Below are the code and all the weights of a small trained network. Each question names an input and a class and asks about switching units off, where a switched-off unit gives its printed mean instead of its output.

import numpy as np


def w(rows, s, z=0):
    codes = np.array(rows[::2]) - 128.0
    scale = np.full(codes.shape[1], s)
    scale[-1] = z or s
    return codes * scale


def f(y):
    return y / 2 * (1 + np.tanh(0.7978845608 * (y + 0.044715 * y**3)))


def log_softmax(a):
    a = a - a.max(-1, keepdims=True)
    return a - np.log(np.exp(a).sum(-1, keepdims=True))


def net(x, mask):
    res = np.array(x, float).reshape(1, 8) / 4 @ E
    y = f(res @ A[0][:, :-1].T + A[0][:, -1])
    res = res + np.where(mask, y, B[0][:, -1]) @ B[0][:, :-1]
    return log_softmax(res[-1] @ U[:, :-1].T + U[:, -1])


A, B = {}, {}
E = w([
[132,23,238,254,144,76,158,129,143,158,152],'x0',
[235,151,112,172,71,28,56,148,168,254,36],'x1',
[174,87,53,96,195,118,200,95,174,216,221],'x2',
[230,175,63,239,49,199,206,92,66,89,140],'x3',
[147,84,72,149,93,24,41,72,64,61,186],'x4',
[111,93,116,144,159,167,104,87,119,149,93],'x5',
[125,99,133,128,109,148,118,80,156,132,103],'x6',
[143,141,138,116,118,107,143,140,137,113,137],'x7',
],0.0085)
A[0] = w([
[141,125,133,124,115,122,137,155,114,150,125,125],'n1',
[195,152,106,159,105,87,100,136,158,215,97,83],'n2',
[149,163,147,150,122,95,94,120,134,138,98,133],'n3',
[121,86,132,130,139,161,138,129,92,94,170,74],'n4',
[93,114,140,112,149,124,126,142,127,109,139,67],'n5',
[69,111,166,74,141,91,71,136,138,157,149,104],'n6',
[113,122,184,164,121,159,163,155,139,177,137,65],'n7',
[108,157,187,135,103,160,126,152,125,107,87,62],'n8',
[112,126,148,102,124,118,126,124,118,156,139,138],'n9',
[147,79,64,145,138,65,45,85,110,55,180,41],'n10',
[83,106,169,61,152,82,99,145,149,167,137,80],'n11',
[131,141,135,131,126,117,106,141,138,128,131,36],'n12',
[131,100,160,170,133,118,127,126,134,141,185,51],'n13',
[101,155,168,176,104,143,81,150,95,53,74,94],'n14',
[128,136,152,117,119,121,129,133,117,104,113,51],'n15',
[157,102,184,139,155,99,160,110,91,123,108,118],'n16',
[145,140,105,154,118,125,157,155,128,119,117,38],'n17',
[113,72,163,195,125,120,134,141,148,135,170,152],'n18',
[125,157,168,102,144,171,167,165,160,182,92,97],'n19',
[164,85,60,90,148,139,202,100,158,224,230,38],'n20',
[50,109,136,118,136,194,180,99,140,41,216,77],'n21',
[130,103,106,130,125,86,121,100,119,101,157,38],'n22',
[133,128,99,96,127,132,132,134,113,117,108,50],'n23',
[141,144,112,116,111,103,94,138,127,197,107,91],'n24',
[124,163,155,112,125,202,210,151,146,170,98,63],'n25',
[114,134,84,132,155,111,130,136,127,112,104,102],'n26',
[117,104,155,176,134,102,132,119,157,122,150,72],'n27',
[140,95,109,111,140,112,172,109,118,152,136,50],'n28',
[128,119,130,131,117,148,123,129,117,136,121,33],'n29',
[209,165,73,232,91,192,188,102,99,95,143,2],'n30',
[129,104,106,123,99,79,96,112,105,91,147,53],'n31',
[100,180,92,64,119,134,89,128,138,131,111,107],'n32',
[99,94,125,93,126,111,114,141,137,153,145,83],'n33',
[152,141,91,150,116,100,112,134,138,185,92,85],'n34',
[148,175,8,45,122,176,111,118,125,111,115,54],'n35',
[111,80,160,203,151,93,157,133,110,128,138,132],'n36',
],0.013,0.0026)
B[0] = w([
[129,121,127,127,122,133,113,103,108,135,106,137],'n1',
[129,128,155,84,137,144,137,159,71,132,64,215],'n2',
[116,137,152,114,131,133,137,146,111,118,97,166],'n3',
[133,125,148,113,116,126,132,148,114,150,76,175],'n4',
[148,116,128,136,138,127,139,134,116,131,94,154],'n5',
[150,62,94,125,159,125,160,104,170,132,142,189],'n6',
[133,155,123,120,93,135,114,106,119,146,167,177],'n7',
[91,159,122,169,145,118,103,139,156,100,126,175],'n8',
[119,100,120,131,132,132,124,121,130,134,131,140],'n9',
[112,197,81,153,112,145,139,143,134,231,140,212],'n10',
[143,42,89,141,162,142,141,89,151,128,131,192],'n11',
[120,125,140,135,134,155,112,114,128,129,114,129],'n12',
[131,129,156,105,91,129,118,109,141,111,150,169],'n13',
[80,173,143,172,156,114,100,146,183,47,105,211],'n14',
[118,118,143,141,128,144,103,112,134,119,116,138],'n15',
[142,127,139,117,92,130,128,120,126,98,156,164],'n16',
[122,95,122,124,134,150,128,111,134,135,120,145],'n17',
[144,140,153,95,94,113,120,109,103,102,176,196],'n18',
[130,174,79,143,118,128,139,133,123,203,155,194],'n19',
[60,179,148,197,154,125,82,151,178,36,86,229],'n20',
[152,120,161,79,137,128,141,176,56,153,31,250],'n21',
[113,155,105,145,128,143,114,116,114,160,137,157],'n22',
[140,131,151,133,104,130,129,119,137,123,135,143],'n23',
[133,128,141,121,133,132,142,150,90,113,99,173],'n24',
[119,173,81,146,111,126,123,130,114,214,154,206],'n25',
[137,131,126,118,95,123,146,126,146,129,127,135],'n26',
[144,134,141,124,105,133,113,108,106,98,165,167],'n27',
[115,156,137,143,133,103,123,148,154,97,127,152],'n28',
[131,137,124,127,138,102,149,152,137,124,143,127],'n29',
[153,2,78,122,192,123,159,88,182,143,149,242],'n30',
[112,173,95,149,146,133,130,144,125,186,142,170],'n31',
[151,107,160,120,96,120,123,103,113,94,184,185],'n32',
[146,109,113,143,149,125,152,135,152,116,134,154],'n33',
[134,124,152,108,127,117,141,158,110,147,90,179],'n34',
[151,129,184,99,62,118,111,93,112,85,203,223],'n35',
[151,135,153,96,79,128,125,108,118,100,177,198],'n36',
],0.022,0.019)
U = w([
[143,103,195,58,147,159,172,196,51,125,3,57],'0',
[158,9,90,129,193,150,189,85,198,111,126,242],'1',
[164,139,201,86,36,129,111,84,113,72,208,247],'2',
[92,206,66,168,106,179,139,142,126,229,150,2],'3',
[36,158,168,201,169,122,82,163,200,23,71,143],'4',
],0.0079,0.00073)

Each question gives the input, the list of numbers given to net, and the class t.
The units are the neurons (one row each of A and B). Each row of codes is followed by its name. A weight is (code - 128) times the scale printed after its matrix; where a second scale follows, it is the last column's (A, B and U).
mask holds one flag per neuron, in row order. A switched-off neuron (its flag False) gives its mean, the last column of its row in B, instead of its output. The means were averaged over made-up inputs and are rounded, as every weight is.
A unit's drop is (log p(t) with every unit on - log p(t) with that unit switched off) / (log p(t) with every unit on - log p(t) with every unit switched off).
The circuit of an input: a set's keep is (log p(t) with only the set's units on - log p(t) with every unit switched off) / (log p(t) with every unit on - log p(t) with every unit switched off). Starting from the 12 units with the biggest drops (on a tie, the unit counted first), units are removed one at a time, each time the one whose removal leaves the highest keep (on an exact tie, the one counted first), for as long as the keep stays at least 0.8.
circuit, biggest first: the units of the circuit, biggest drop first
unit that matters most: the unit with the biggest drop
k most important neurons: the k neurons with the biggest drops, biggest first
drop when u is switched off: that unit's drop, to one decimal
input [8,-4,4,-1,-7,6,5,-6], class 2: circuit, biggest first -> (n18)
input [-8,3,-7,-6,-4,0,-7,-6], class 2: 3 most important neurons -> (n32; n35; n30)
input [5,4,4,6,3,8,-6,8], class 1: 3 most important neurons -> (n30; n21; n35)
input [4,0,8,2,-6,3,-6,7], class 4: 2 most important neurons -> (n20; n10)
input [7,-6,7,1,-8,5,-1,-8], class 3: 4 most important neurons -> (n25; n19; n35; n7)
input [5,-3,4,0,0,6,8,-5], class 2: 3 most important neurons -> (n14; n18; n36)
input [-8,-7,3,-7,-4,-5,7,-2], class 2: 2 most important neurons -> (n35; n32)
input [5,6,5,3,-5,-1,7,0], class 0: 2 most important neurons -> (n2; n35)
input [6,7,-7,7,8,3,0,0], class 3: 4 most important neurons -> (n10; n21; n31; n20)
input [5,5,-7,-4,1,7,1,-1], class 4: 3 most important neurons -> (n14; n21; n35)
input [0,4,-5,-1,1,-5,8,-2], class 4: 2 most important neurons -> (n21; n14)
input [1,-8,5,5,-8,4,4,8], class 0: 2 most important neurons -> (n21; n10)
input [-3,4,-6,6,-4,-3,3,7], class 1: 3 most important neurons -> (n30; n20; n21)
input [1,7,8,-2,-1,-7,-7,-8], class 4: unit that matters most -> n20
input [2,0,2,6,-8,-1,0,6], class 3: 2 most important neurons -> (n25; n19)
input [3,4,2,0,-1,-6,-3,7], class 0: 2 most important neurons -> (n2; n35)
input [7,-7,-8,7,3,-7,1,-1], class 4: 4 most important neurons -> (n14; n8; n2; n35)
input [5,3,6,-5,8,-8,3,5], class 3: drop when n10 is switched off -> 1.9
input [4,-8,-5,7,6,-2,-8,1], class 0: drop when n19 is switched off -> 0.0
input [-3,-8,2,8,-1,5,7,7], class 0: unit that matters most -> n21
input [0,-3,-1,6,-3,4,-1,6], class 1: drop when n30 is switched off -> 1.5
input [1,-7,-4,-7,-8,-5,-6,0], class 3: drop when n19 is switched off -> 1.7
